Below is a small trained network, with its code and all its weights. Each question gives an input and a class and asks what happens when units are switched off, that is, made to give their printed mean instead of their output.

import numpy as np


def w(rows, s, z=0):
    codes = np.array(rows[::2]) - 128.0
    scale = np.full(codes.shape[1], s)
    scale[-1] = z or s
    return codes * scale


def norm(h):
    return h / np.sqrt((h * h).mean(-1, keepdims=True) + 1e-5)


def f(y):
    return np.maximum(y, 0)


def log_softmax(a):
    a = a - a.max(-1, keepdims=True)
    return a - np.log(np.exp(a).sum(-1, keepdims=True))


def net(x, mask):
    res = np.array(x, float).reshape(1, 2) / 4 @ E
    u = 0
    for l in range(4):
        y = f(norm(res) @ A[l][:, :-1].T + A[l][:, -1])
        res = res + np.where(mask[u : u + 3], y, B[l][:, -1]) @ B[l][:, :-1]
        u += 3
    return log_softmax(norm(res)[-1] @ U[:, :-1].T + U[:, -1])


A, B = {}, {}
E = w([
[99,54,60],'x0',
[2,142,246],'x1',
],0.0044)
A[0] = w([
[187,249,172,3],'L0N1',
[172,160,172,64],'L0N2',
[194,208,185,11],'L0N3',
],0.011,0.0048)
B[0] = w([
[78,81,207,252],'L0N1',
[6,52,237,185],'L0N2',
[20,112,214,228],'L0N3',
],0.013,0.003)
A[1] = w([
[220,176,211,5],'L1N1',
[30,133,159,176],'L1N2',
[86,85,2,25],'L1N3',
],0.0062,0.0026)
B[1] = w([
[140,169,2,131],'L1N1',
[192,115,123,253],'L1N2',
[164,116,167,179],'L1N3',
],0.012,0.0052)
A[2] = w([
[126,126,130,40],'L2N1',
[68,112,245,28],'L2N2',
[169,130,157,253],'L2N3',
],0.012,0.0011)
B[2] = w([
[73,152,146,128],'L2N1',
[219,109,2,245],'L2N2',
[75,214,172,168],'L2N3',
],0.0088,0.011)
A[3] = w([
[80,148,169,22],'L3N1',
[143,17,165,253],'L3N2',
[55,3,98,191],'L3N3',
],0.011,0.0025)
B[3] = w([
[171,117,112,136],'L3N1',
[48,103,158,254],'L3N2',
[118,154,251,210],'L3N3',
],0.012,0.0077)
U = w([
[51,58,240,142],'0',
[247,120,4,165],'1',
[179,173,209,208],'2',
[28,203,52,3],'3',
[40,192,61,17],'4',
],0.014,0.012)

Each question gives the input, the list of numbers given to net, and the class t.
The units are the neurons (one row each of A and B). Each row of codes is followed by its name. A weight is (code - 128) times the scale printed after its matrix; where a second scale follows, it is the last column's (A, B and U).
mask holds one flag per neuron, layer by layer. A switched-off neuron (its flag False) gives its mean, the last column of its row in B, instead of its output. The means were averaged over made-up inputs and are rounded, as every weight is.
A unit's drop is (log p(t) with every unit on - log p(t) with that unit switched off) / (log p(t) with every unit on - log p(t) with every unit switched off).
The circuit of an input: a set's keep is (log p(t) with only the set's units on - log p(t) with every unit switched off) / (log p(t) with every unit on - log p(t) with every unit switched off). Starting from all 12 units, units are removed one at a time, each time the one whose removal leaves the highest keep (on an exact tie, the one counted first), for as long as the keep stays at least 0.8.
circuit, biggest first: the units of the circuit, biggest drop first
most important unit: the unit with the biggest drop
top k neurons: the k neurons with the biggest drops, biggest first
k most important neurons of layer l: the k neurons of layer l with the biggest drops, biggest first
drop when u is switched off: that unit's drop, to one decimal
input [8,-7], class 0: circuit, biggest first : L2N2
input [0,-3], class 2: top 3 neurons : L2N2, L3N2, L2N3
input [-1,-2], class 2: circuit, biggest first : L0N2, L2N3, L3N2
input [3,2], class 2: top 2 neurons : L0N3, L2N2
input [0,-5], class 1: top 3 neurons : L3N2, L3N3, L0N3
input [7,-7], class 0: top 2 neurons : L2N2, L1N2
input [4,-5], class 1: top 2 neurons : L0N1, L0N2
input [2,1], class 2: top 2 neurons : L2N2, L0N1
input [3,-5], class 1: top 4 neurons : L0N3, L0N1, L0N2, L3N3
input [1,-6], class 1: top 4 neurons : L0N1, L3N3, L3N2, L0N3
input [-5,8], class 1: top 2 neurons : L2N2, L3N3
input [2,-1], class 2: 2 most important neurons of layer 0 : L0N1, L0N2
input [0,3], class 2: 2 most important neurons of layer 0 : L0N3, L0N1
input [-5,-6], class 1: most important unit : L2N2
input [1,2], class 2: drop when L2N3 is switched off : 0.5
input [2,2], class 2: drop when L3N2 is switched off : 0.7
input [-1,3], class 2: drop when L1N2 is switched off : 1.9
input [1,-3], class 2: 2 most important neurons of layer 1 : L1N3, L1N2
input [2,3], class 2: 2 most important neurons of layer 2 : L2N2, L2N3
input [-8,-7], class 0: most important unit : L0N1
